Below are the code and all the weights of a small trained network. Each question names an input and a target symbol and asks about switching units off, where a switched-off unit gives its printed mean instead of its output.

import numpy as np


def w(rows, s, z=0):
    codes = np.array(rows[::2]) - 128.0
    scale = np.full(codes.shape[1], s)
    scale[-1] = z or s
    return codes * scale


def norm(h):
    return h / np.sqrt((h * h).mean(-1, keepdims=True) + 1e-5)


def f(y):
    return np.maximum(y, 0)


def softmax(a):
    e = np.exp(a - a.max(-1, keepdims=True))
    return e / e.sum(-1, keepdims=True)


def log_softmax(a):
    a = a - a.max(-1, keepdims=True)
    return a - np.log(np.exp(a).sum(-1, keepdims=True))


def net(x, mask):
    ids = ['Λβδεθμπτφω'.index(c) for c in x.split()]
    T = len(ids)
    res = E[ids] + P[:T]
    q, k, v = (norm(res) @ M[0].T for M in (Q, K, V))
    z = softmax(np.where(np.tri(T) > 0, q @ k.T / 4**0.5, -1e9)) @ v
    res = res + np.where(mask[0], z, O[0][:, -1]) @ O[0][:, :-1]
    y = f(norm(res) @ A[0][:, :-1].T + A[0][:, -1])
    res = res + np.where(mask[1:9], y, B[0][:, -1]) @ B[0][:, :-1]
    return log_softmax(norm(res)[-1] @ U[:, :-1].T + U[:, -1])


Q, K, V, O, A, B = {}, {}, {}, {}, {}, {}
E = w([
[163,148,65,140,113,111,134,219,52,155,248,150],'Λ',
[86,101,152,173,135,103,81,173,205,140,154,40],'β',
[105,252,183,68,67,81,160,92,186,182,210,89],'δ',
[90,109,117,232,134,127,125,73,34,123,119,78],'ε',
[68,101,121,165,187,147,123,140,123,55,202,95],'θ',
[148,151,49,168,86,148,152,156,195,64,129,174],'μ',
[63,115,183,81,121,104,95,199,169,123,145,170],'π',
[62,119,194,112,109,74,146,69,85,59,138,85],'τ',
[97,69,123,133,103,77,162,111,106,186,176,84],'φ',
[230,75,95,144,89,111,52,154,81,130,184,87],'ω',
],0.022)
P = w([
[152,38,254,133,242,52,51,37,71,133,140,125],'0',
[101,101,92,124,93,108,30,138,48,181,132,56],'1',
[103,157,206,154,117,150,113,142,121,132,179,122],'2',
[106,114,132,118,86,165,95,158,116,140,152,96],'3',
[124,125,111,147,80,145,103,168,121,137,156,82],'4',
[112,147,174,97,70,235,113,188,177,103,168,113],'5',
[160,107,92,106,55,180,150,172,79,99,152,107],'6',
[162,116,138,109,70,163,155,178,166,78,158,88],'7',
[141,82,128,143,83,147,177,167,173,83,175,90],'8',
[123,120,151,162,59,119,190,155,216,51,160,68],'9',
[176,103,124,176,66,95,175,180,157,54,164,99],'10',
[205,141,116,82,53,145,187,164,239,84,190,102],'11',
[196,102,105,131,57,59,206,133,215,60,166,78],'12',
],0.0087)
Q[0] = w([
[128,124,181,157,1,110,151,170,106,83,203,122],'H1',
[197,86,180,70,188,107,109,86,98,172,129,117],'H1',
[146,136,93,154,83,132,27,107,126,135,144,146],'H1',
[49,156,129,91,130,143,55,153,60,166,139,35],'H1',
],0.0098)
K[0] = w([
[179,111,71,196,79,106,201,82,254,53,86,205],'H1',
[40,170,164,162,130,85,104,223,42,57,128,100],'H1',
[78,93,107,113,166,124,210,111,151,194,116,145],'H1',
[128,134,85,111,11,197,174,205,112,38,100,119],'H1',
],0.0091)
V[0] = w([
[55,150,124,134,168,208,191,193,107,213,112,20],'H1',
[108,205,135,66,135,64,193,160,53,188,89,187],'H1',
[138,27,173,70,198,44,110,73,92,130,200,142],'H1',
[40,34,134,78,1,123,247,188,39,1,155,85],'H1',
],0.0088)
O[0] = w([
[81,176,182,144,205,116,161,103,183,167,131,158,67],'H1',
[64,152,180,190,84,49,183,130,106,91,127,156,8],'H1',
[90,159,128,123,103,162,58,137,99,194,151,150,113],'H1',
[121,140,147,127,96,252,180,159,201,100,133,124,237],'H1',
],0.012,0.011)
A[0] = w([
[84,61,156,115,126,135,119,96,109,195,117,155,91],'N1',
[104,96,162,81,154,116,87,198,163,129,88,187,81],'N2',
[161,128,132,235,166,189,120,56,133,112,133,142,84],'N3',
[138,107,212,152,144,125,119,79,161,161,87,8,254],'N4',
[212,75,126,124,141,115,249,144,163,83,70,131,197],'N5',
[94,100,52,183,150,132,77,111,159,52,145,150,219],'N6',
[192,110,208,127,55,123,153,127,159,209,137,125,156],'N7',
[182,142,95,103,74,119,161,184,165,126,192,131,229],'N8',
],0.015,0.0027)
B[0] = w([
[130,125,135,141,134,130,190,171,163,146,65,110,149],'N1',
[77,85,153,106,134,77,128,120,115,30,77,120,141],'N2',
[94,119,8,119,95,95,156,120,71,97,81,109,149],'N3',
[187,139,154,168,130,141,155,87,158,69,121,222,186],'N4',
[93,216,158,145,110,198,189,157,210,87,117,96,222],'N5',
[166,146,154,41,158,120,164,118,173,137,145,109,170],'N6',
[122,89,30,81,108,68,140,112,139,122,150,105,182],'N7',
[148,90,185,179,170,106,186,88,116,60,96,109,254],'N8',
],0.014,0.019)
U = w([
[131,114,163,218,170,126,170,189,77,139,158,147,231],'Λ',
[191,107,156,170,201,135,94,128,190,146,64,191,242],'β',
[142,160,175,95,102,57,171,63,123,156,127,131,119],'δ',
[129,157,83,169,147,143,154,106,100,146,13,154,115],'ε',
[99,148,111,95,254,172,133,121,151,162,142,70,19],'θ',
[179,179,163,124,105,115,154,220,137,175,49,133,5],'μ',
[63,82,162,117,134,87,126,188,135,103,54,119,53],'π',
[128,126,200,151,26,203,114,110,141,141,130,149,67],'τ',
[113,39,115,148,109,131,187,176,195,223,103,155,246],'φ',
[196,39,110,141,79,122,65,125,115,116,141,89,92],'ω',
],0.0079,0.0014)

Each question gives the input, a string of symbols that net reads in full, and the target symbol t.
The units are the heads (4 rows each of Q, K, V and O) and the neurons (one row each of A and B). Each row of codes is followed by its name. A weight is (code - 128) times the scale printed after its matrix; where a second scale follows, it is the last column's (O, A, B and U).
mask holds one flag per unit, heads first, then neurons. A switched-off unit (its flag False) gives its mean, the last column of its rows in O or B, instead of its output. The means were averaged over made-up inputs and are rounded, as every weight is.
A unit's drop is (log p(t) with every unit on - log p(t) with that unit switched off) / (log p(t) with every unit on - log p(t) with every unit switched off).
The circuit of an input: a set's keep is (log p(t) with only the set's units on - log p(t) with every unit switched off) / (log p(t) with every unit on - log p(t) with every unit switched off). Starting from all 9 units, units are removed one at a time, each time the one whose removal leaves the highest keep (on an exact tie, the one counted first), for as long as the keep stays at least 0.8.
units of the circuit, in order: the units of the circuit, biggest drop first
top k neurons: the k neurons with the biggest drops, biggest first
drop when u is switched off: that unit's drop, to one decimal
input ω Λ θ β, target β: units of the circuit, in order : (N4 N5 H1)
input μ Λ π δ π, target ω: units of the circuit, in order : (H1)
input τ Λ ω β β θ, target θ: units of the circuit, in order : (H1 N4 N8)
input τ φ ω, target ω: top 2 neurons : (N5 N7)
input φ τ ω π δ φ β τ θ δ ε, target ε: units of the circuit, in order : (N3 H1)
input τ β β φ φ τ π, target π: top 3 neurons : (N2 N5 N4)
input ω β Λ, target Λ: units of the circuit, in order : (H1 N5 N6)
input φ φ φ μ, target τ: top 2 neurons : (N5 N7)
input θ ε θ φ φ, target φ: top 2 neurons : (N5 N7)
input θ ω φ, target φ: units of the circuit, in order : (N1 H1 N8 N5)
input θ ω π δ, target δ: top 2 neurons : (N5 N7)
input β ε τ, target τ: top 2 neurons : (N8 N5)
input μ μ Λ β β β φ θ ω δ μ, target ω: top 2 neurons : (N4 N1)
input ω β φ π ω ε Λ ω β, target β: top 3 neurons : (N4 N5 N3)
input μ φ δ φ β ε Λ, target ω: top neuron : (N5)
input β β μ, target θ: top 2 neurons : (N6 N4)
input φ δ ε, target ε: drop when H1 is switched off : 0.1
input φ β φ φ β μ, target τ: drop when N5 is switched off : 0.2
input μ Λ τ, target ω: drop when H1 is switched off : 0.9
input ω δ ω φ δ ε Λ, target Λ: top neuron : (N5)
